Here is a tiny trained network, its code and every weight. The questions are about switching its units off for an input and a class, where a switched-off unit gives its printed mean instead of its output.

import numpy as np


def w(rows, s, z=0):
    codes = np.array(rows[::2]) - 128.0
    scale = np.full(codes.shape[1], s)
    scale[-1] = z or s
    return codes * scale


def f(y):
    return y / 2 * (1 + np.tanh(0.7978845608 * (y + 0.044715 * y**3)))


def log_softmax(a):
    a = a - a.max(-1, keepdims=True)
    return a - np.log(np.exp(a).sum(-1, keepdims=True))


def net(x, mask):
    res = np.array(x, float).reshape(1, 8) / 4 @ E
    y = f(res @ A[0][:, :-1].T + A[0][:, -1])
    res = res + np.where(mask, y, B[0][:, -1]) @ B[0][:, :-1]
    return log_softmax(res[-1] @ U[:, :-1].T + U[:, -1])


A, B = {}, {}
E = w([
[167,150,111],'x0',
[163,141,144],'x1',
[253,144,148],'x2',
[132,182,55],'x3',
[121,154,175],'x4',
[173,96,47],'x5',
[131,210,124],'x6',
[129,126,82],'x7',
],0.0059)
A[0] = w([
[153,153,122,219],'N0',
[113,148,104,20],'N1',
[100,115,167,181],'N2',
[110,136,126,8],'N3',
[130,110,116,117],'N4',
[113,100,79,26],'N5',
[118,163,139,130],'N6',
[127,177,124,74],'N7',
[132,167,135,197],'N8',
[183,136,104,3],'N9',
[115,25,142,169],'N10',
[111,135,149,149],'N11',
[144,150,126,181],'N12',
[158,146,119,248],'N13',
[166,119,104,135],'N14',
[127,155,106,77],'N15',
[78,102,188,212],'N16',
[146,156,106,129],'N17',
[153,127,251,133],'N18',
[98,152,149,103],'N19',
[137,159,143,94],'N20',
[115,175,131,74],'N21',
[110,167,142,86],'N22',
[110,96,154,177],'N23',
[140,145,129,188],'N24',
[150,118,120,5],'N25',
[157,129,118,178],'N26',
[139,163,93,105],'N27',
[146,168,140,142],'N28',
[134,166,146,76],'N29',
[122,70,102,45],'N30',
[85,161,159,57],'N31',
[135,162,154,50],'N32',
[139,112,136,216],'N33',
],0.016,0.0044)
B[0] = w([
[161,50,97,184],'N0',
[90,125,217,114],'N1',
[139,122,57,194],'N2',
[87,188,184,105],'N3',
[137,146,122,130],'N4',
[167,164,158,136],'N5',
[103,88,142,140],'N6',
[96,97,158,130],'N7',
[125,48,124,170],'N8',
[95,127,88,138],'N9',
[197,228,5,236],'N10',
[127,112,105,151],'N11',
[140,72,117,158],'N12',
[182,60,77,202],'N13',
[161,126,59,158],'N14',
[105,88,172,125],'N15',
[128,128,8,254],'N16',
[126,63,136,147],'N17',
[170,6,218,240],'N18',
[102,118,119,145],'N19',
[97,88,156,126],'N20',
[76,96,195,129],'N21',
[91,97,149,132],'N22',
[157,144,46,184],'N23',
[140,83,115,158],'N24',
[86,153,144,106],'N25',
[169,97,78,162],'N26',
[113,42,152,149],'N27',
[115,50,142,150],'N28',
[86,97,156,125],'N29',
[148,181,119,140],'N30',
[82,130,141,151],'N31',
[68,126,180,120],'N32',
[168,127,70,176],'N33',
],0.022,0.0056)
U = w([
[171,133,166,144],'0',
[141,166,148,188],'1',
[130,106,116,189],'2',
[59,104,175,193],'3',
[182,109,196,78],'4',
[72,202,255,2],'5',
[40,137,97,33],'6',
],0.011,0.006)

Each question gives the input, the list of numbers given to net, and the class t.
The units are the neurons (one row each of A and B). Each row of codes is followed by its name. A weight is (code - 128) times the scale printed after its matrix; where a second scale follows, it is the last column's (A, B and U).
mask holds one flag per neuron, in row order. A switched-off neuron (its flag False) gives its mean, the last column of its row in B, instead of its output. The means were averaged over made-up inputs and are rounded, as every weight is.
A unit's drop is (log p(t) with every unit on - log p(t) with that unit switched off) / (log p(t) with every unit on - log p(t) with every unit switched off).
The circuit of an input: a set's keep is (log p(t) with only the set's units on - log p(t) with every unit switched off) / (log p(t) with every unit on - log p(t) with every unit switched off). Starting from the 12 units with the biggest drops (on a tie, the unit counted first), units are removed one at a time, each time the one whose removal leaves the highest keep (on an exact tie, the one counted first), for as long as the keep stays at least 0.8.
circuit, biggest first: the units of the circuit, biggest drop first
unit that matters most: the unit with the biggest drop
top k neurons: the k neurons with the biggest drops, biggest first
drop when u is switched off: that unit's drop, to one decimal
input [-6,-6,6,0,2,2,1,-4], class 4: circuit, biggest first : (N16, N10)
input [4,-6,7,6,8,-7,-2,-5], class 4: circuit, biggest first : (N18)
input [-4,-3,6,8,4,-2,-3,-4], class 4: circuit, biggest first : (N16, N10)
input [-1,6,-5,1,-1,-2,-6,0], class 6: circuit, biggest first : (N18, N13)
input [4,3,3,2,8,-2,-6,2], class 4: top 3 neurons : (N18, N16, N10)
input [-5,-1,6,5,-8,-6,2,-5], class 4: top 2 neurons : (N16, N10)
input [-8,1,7,0,-8,1,-4,-4], class 0: top 2 neurons : (N16, N2)
input [8,7,6,-6,6,2,-4,0], class 4: top 2 neurons : (N18, N16)
input [1,3,8,-4,7,7,0,1], class 4: top 3 neurons : (N16, N18, N10)
input [-5,8,-7,1,5,-4,7,5], class 6: top 3 neurons : (N16, N18, N2)
input [-1,0,8,-7,7,5,-3,-4], class 4: top 2 neurons : (N18, N16)
input [0,1,-7,2,7,-6,1,-2], class 6: top 2 neurons : (N16, N2)
input [4,3,-2,-8,6,-3,8,4], class 4: top 2 neurons : (N18, N9)
input [8,-6,-2,6,-7,-7,-8,-2], class 1: unit that matters most : N18
input [-3,6,6,-5,-5,-1,-1,1], class 4: top 2 neurons : (N18, N16)
input [-3,4,4,-5,7,0,8,2], class 4: drop when N18 is switched off : 0.4
input [-6,-1,3,2,7,-1,8,-7], class 3: drop when N32 is switched off : 0.0
input [6,-2,-8,3,-6,-4,-2,-2], class 6: drop when N13 is switched off : 0.1
input [0,-3,-3,6,7,2,3,-8], class 3: drop when N10 is switched off : 0.2
input [-2,7,-5,4,-2,-6,-2,2], class 6: top neuron : (N18)
